Moves between objects:
nb n fq
nb o fh
zr n hb
zr o fb
sc n qb
sc o zr
fg n jm
fg o br
dd n cm
dd o zj
qr n hz
qr o zb
rj n fj
rj o hs
hb n gq
hb o gj
dg n zh
dg o qz
ql n ql
ql o hn
bh n zl
bh o mm
fb n gj
fb o lb
bb n bm
bb o zt
zh n fg
zh o hn
qb n gm
qb o hb
bz n hd
bz o fl
rn n nb
rn o pz
gj n lb
gj o lb
fl n bd
fl o tp
mc n ml
mc o qp
jg n jn
jg o hj
hd n pj
hd o bz
tn n gh
tn o jp
hz n zb
hz o fc
gm n gr
gm o gq
jf n rn
jf o bb
fj n gq
fj o fj
lb n bm
lb o jf
jn n gq
jn o pj
tp n jp
tp o dd
nt n lm
nt o gb
pz n gb
pz o sr
zb n qp
zb o zh
zt n rj
zt o lb
gq n rn
gq o hs
fq n qz
fq o nt
pj n bg
pj o bm
fh n fb
fh o pz
zf n zj
zf o bs
fd n lb
fd o rj
cc n nr
cc o nc
mn n tz
mn o cc
fc n zh
fc o jj
ml n fc
ml o mm
sr n dj
sr o dg
lm n nf
lm o sr
br n gp
br o cn
gr n zr
gr o sb
qp n cn
qp o ml
hj n pj
hj o qb
jm n jj
jm o gp
hs n bb
hs o hd
fs n cc
fs o nf
nr n lm
nr o nl
nc n nl
nc o qr
bd n hj
bd o sc
qz n nr
qz o fj
gp n qp
gp o tn
zl n fc
zl o jm
bs n qp
bs o mc
sb n fb
sb o bb
dj n qr
dj o hz
mm n dd
mm o zf
sm n bz
sm o jn
bg n sc
bg o gr
gb n fs
gb o nr
jp n ql
jp o cm
zj n qb
zj o jg
tz n gb
tz o nr
cn n tn
cn o jn
hn n zf
hn o bz
bm n fh
bm o rn
qf n dg
qf o fq
cm n hn
cm o sm
jj n gh
jj o bs
nf n fs
nf o dj
gh n br
gh o qp
nl n sr
nl o qf

In the rows, zero is written as 24.

The rows follow the links: the fewer symbols apart two objects are, the more alike their rows tend to be.

Named rows; a name shown again gets a slightly different row:
jf: 26 23 18 18 18 21 17 19 18 36 26 33 19 18 20 31 27 25 12 29 7 10 29 17 28 25 15 24 27 15 13 9 25 28 29 36 15 15 17 4 31
gr: 22 18 24 10 18 35 18 23 15 22 21 23 46 26 26 24 17 22 19 16 33 9 40 28 33 24 20 7 29 22 20 19 27 36 18 32 13 31 32 29 21
zl: 9 24 23 27 25 15 19 17 45 32 17 32 22 26 14 23 25 22 23 19 12 26 9 16 14 31 24 28 24 47 26 14 18 23 28 29 19 38 30 24 21
cn: 25 24 20 27 32 14 20 34 33 17 36 21 24 31 15 15 14 24 19 7 37 36 31 24 23 6 23 25 16 19 15 24 16 17 16 21 34 16 16 30 36
zj: 10 27 21 29 19 33 17 27 25 29 9 22 33 27 39 10 22 16 25 35 30 21 14 22 15 35 21 21 25 27 41 24 18 38 19 27 25 31 46 34 16
lb: 23 27 21 15 16 21 18 18 15 38 27 30 22 19 22 32 31 22 12 24 13 7 29 18 30 28 15 26 24 14 15 7 21 26 33 36 14 17 18 4 31
nc: 32 24 42 25 24 29 39 18 16 13 25 13 24 19 21 39 38 30 33 19 29 21 20 36 30 26 37 28 24 31 24 31 29 16 40 16 24 33 13 25 20
tz: 31 23 33 43 23 31 37 24 25 28 24 19 23 27 22 16 31 31 13 11 43 22 13 24 32 20 36 30 29 19 29 31 20 28 23 29 33 11 17 10 33
cm: 12 33 11 32 21 31 13 32 19 19 26 16 16 26 38 22 27 5 36 45 25 29 12 27 20 28 20 28 20 13 30 30 29 18 20 21 36 14 28 23 23
zb: 19 25 31 11 24 22 29 18 24 10 27 17 23 20 15 43 30 21 36 22 15 21 26 33 21 26 26 26 19 38 19 24 29 11 40 15 18 41 16 33 19
mn: 31 27 34 42 23 30 35 25 22 24 26 17 24 25 22 18 35 28 15 9 46 22 13 26 29 22 36 31 27 17 28 29 17 28 30 31 32 14 19 11 35
jj: 13 24 23 27 31 12 16 24 49 28 30 31 24 31 9 18 20 22 19 3 22 32 19 19 18 17 23 29 21 40 20 21 13 15 24 26 27 31 19 28 30
qf: 33 10 23 24 31 22 29 19 34 23 19 37 19 24 24 27 14 34 35 34 10 33 28 22 29 26 26 18 32 37 29 36 39 23 8 14 18 28 26 32 10
pj: 30 29 23 13 22 25 26 32 9 18 24 15 33 21 36 15 16 25 23 27 38 24 41 28 17 18 21 16 18 9 27 25 15 33 22 18 25 25 35 41 24
hj: 25 25 25 17 23 32 24 31 13 19 16 15 40 25 38 12 13 25 25 26 40 23 36 27 19 22 23 14 21 18 32 26 18 37 18 20 24 32 40 43 18
fq: 33 11 22 28 33 22 28 19 35 28 19 41 19 26 23 22 12 35 30 34 10 33 28 19 29 24 26 18 35 34 28 34 38 27 5 20 18 23 28 26 13
sc: 20 21 26 12 20 35 20 26 14 19 18 19 46 27 31 15 15 22 23 21 37 15 37 29 26 24 23 8 26 22 25 22 26 35 17 26 18 33 37 37 20

Each walk starts at a row. The symbols on each line, taken left to right, move it on to the next object.
Each answer is a row, close to the row of the object it stands for.
---
10 26 21 30 21 21 19 17 39 36 11 29 23 27 22 19 28 20 23 26 13 24 3 15 15 37 23 29 27 41 30 15 17 29 27 33 21 34 35 20 18
o o o o o -> 16 25 23 29 31 10 18 27 46 24 31 25 23 30 8 19 22 23 18 2 28 32 20 22 18 13 26 27 18 36 17 21 11 12 25 26 28 27 15 29 32
n o o n n n -> 20 20 26 15 20 33 22 26 17 21 14 20 44 27 33 14 13 24 21 24 37 19 33 26 23 27 22 11 27 21 30 21 22 39 16 27 16 36 42 38 19
---
21 23 16 29 30 18 14 35 35 19 38 23 21 32 17 16 16 15 21 11 36 34 28 25 26 9 22 25 17 18 16 28 21 12 15 24 37 12 13 26 38
o o n o n n o -> 26 21 17 15 18 22 17 20 12 35 29 36 25 20 24 33 23 25 14 27 11 11 34 18 32 25 14 18 30 14 14 10 31 31 22 35 13 17 21 6 29
o o o o o o n n -> 30 15 16 17 23 24 18 18 24 37 23 45 21 22 20 26 18 29 18 31 7 16 35 14 34 26 16 17 33 22 17 19 35 29 13 30 13 16 24 11 23
---
25 12 17 20 20 30 15 17 25 32 25 39 29 26 19 29 18 22 20 28 12 13 31 19 40 26 19 15 36 24 17 22 40 26 10 36 14 19 21 7 23
o n n o o o -> 21 25 32 12 22 23 30 16 20 13 25 15 25 20 18 43 32 23 37 25 16 19 25 34 24 28 25 26 20 37 19 23 29 15 42 16 18 41 17 30 19
n o n o n n n o -> 30 31 20 20 30 18 24 36 17 18 25 15 25 24 35 9 16 27 23 25 38 36 35 25 13 12 21 25 15 10 27 26 12 28 20 14 32 18 34 43 25
---
12 27 9 30 21 32 11 31 19 16 30 22 18 29 32 28 26 3 35 42 23 27 16 29 26 29 20 22 23 14 21 31 37 14 18 22 35 12 20 18 25
n o n n o n n -> 40 26 26 12 28 12 29 24 15 32 19 27 21 15 30 19 16 40 17 32 19 26 41 15 13 17 15 26 19 13 27 15 13 36 24 18 19 22 34 35 22
n n o o o n o o -> 11 23 28 17 25 18 22 17 39 21 20 25 22 24 13 34 28 22 31 18 9 23 16 24 16 30 22 28 21 48 24 19 22 14 35 21 17 44 22 31 19
---
13 28 9 32 23 31 10 36 21 17 32 19 19 29 32 22 25 5 33 36 28 30 17 27 25 24 22 25 22 12 22 32 32 14 16 22 39 11 20 19 27
n n o o o n o o -> 19 19 24 12 16 36 17 23 16 25 22 26 45 26 25 25 17 20 17 18 31 8 40 27 34 25 21 7 32 23 20 18 30 33 19 35 13 32 30 25 23
o n n n o n -> 29 10 18 24 28 25 20 18 32 33 21 45 21 27 20 26 13 27 24 31 8 24 31 18 35 26 21 15 35 30 22 27 41 28 5 27 17 21 25 18 17
---
38 21 37 43 28 29 41 21 28 27 23 23 21 26 23 20 31 37 20 14 38 27 16 26 35 22 39 29 32 24 32 37 25 26 22 26 30 14 16 15 27
n o o n -> 18 21 23 17 29 19 22 19 32 12 26 26 17 23 17 38 21 22 42 31 6 31 26 30 20 26 22 23 21 41 21 29 34 7 26 12 19 38 21 36 15
o o o o o o o -> 24 29 25 23 24 26 23 32 20 21 15 16 35 26 39 6 16 24 23 29 39 29 30 24 13 24 22 17 22 19 34 27 13 38 19 20 27 29 44 46 18
---
40 15 27 27 32 17 34 18 34 29 18 36 13 21 23 22 15 41 27 35 11 38 28 16 22 23 26 27 28 30 32 33 30 28 13 14 21 23 30 30 13
n n o o -> 32 13 25 21 32 19 29 17 33 21 20 36 18 23 22 31 16 34 36 36 8 33 30 23 26 25 27 21 29 38 28 33 39 21 13 11 19 31 24 32 10
o o n n n n n o -> 39 27 27 22 32 6 34 22 26 31 18 28 10 16 27 20 22 41 21 34 12 35 29 15 12 19 20 33 20 22 29 21 12 29 27 14 21 20 31 30 20
---
21 21 21 11 16 31 14 21 13 31 25 29 36 22 23 29 25 20 15 18 22 4 36 24 34 27 17 13 29 19 13 12 28 29 24 39 13 25 21 14 28
o o n o o n n -> 24 20 26 13 19 33 22 27 12 20 20 20 46 27 31 19 14 23 21 20 38 15 42 30 27 21 22 10 24 21 22 23 25 36 18 26 18 35 33 37 21
o n n n o o o -> 24 34 18 23 23 24 24 31 10 15 26 10 16 20 39 21 25 16 31 42 27 32 25 29 12 25 19 29 13 9 28 27 18 21 30 12 34 17 28 34 23
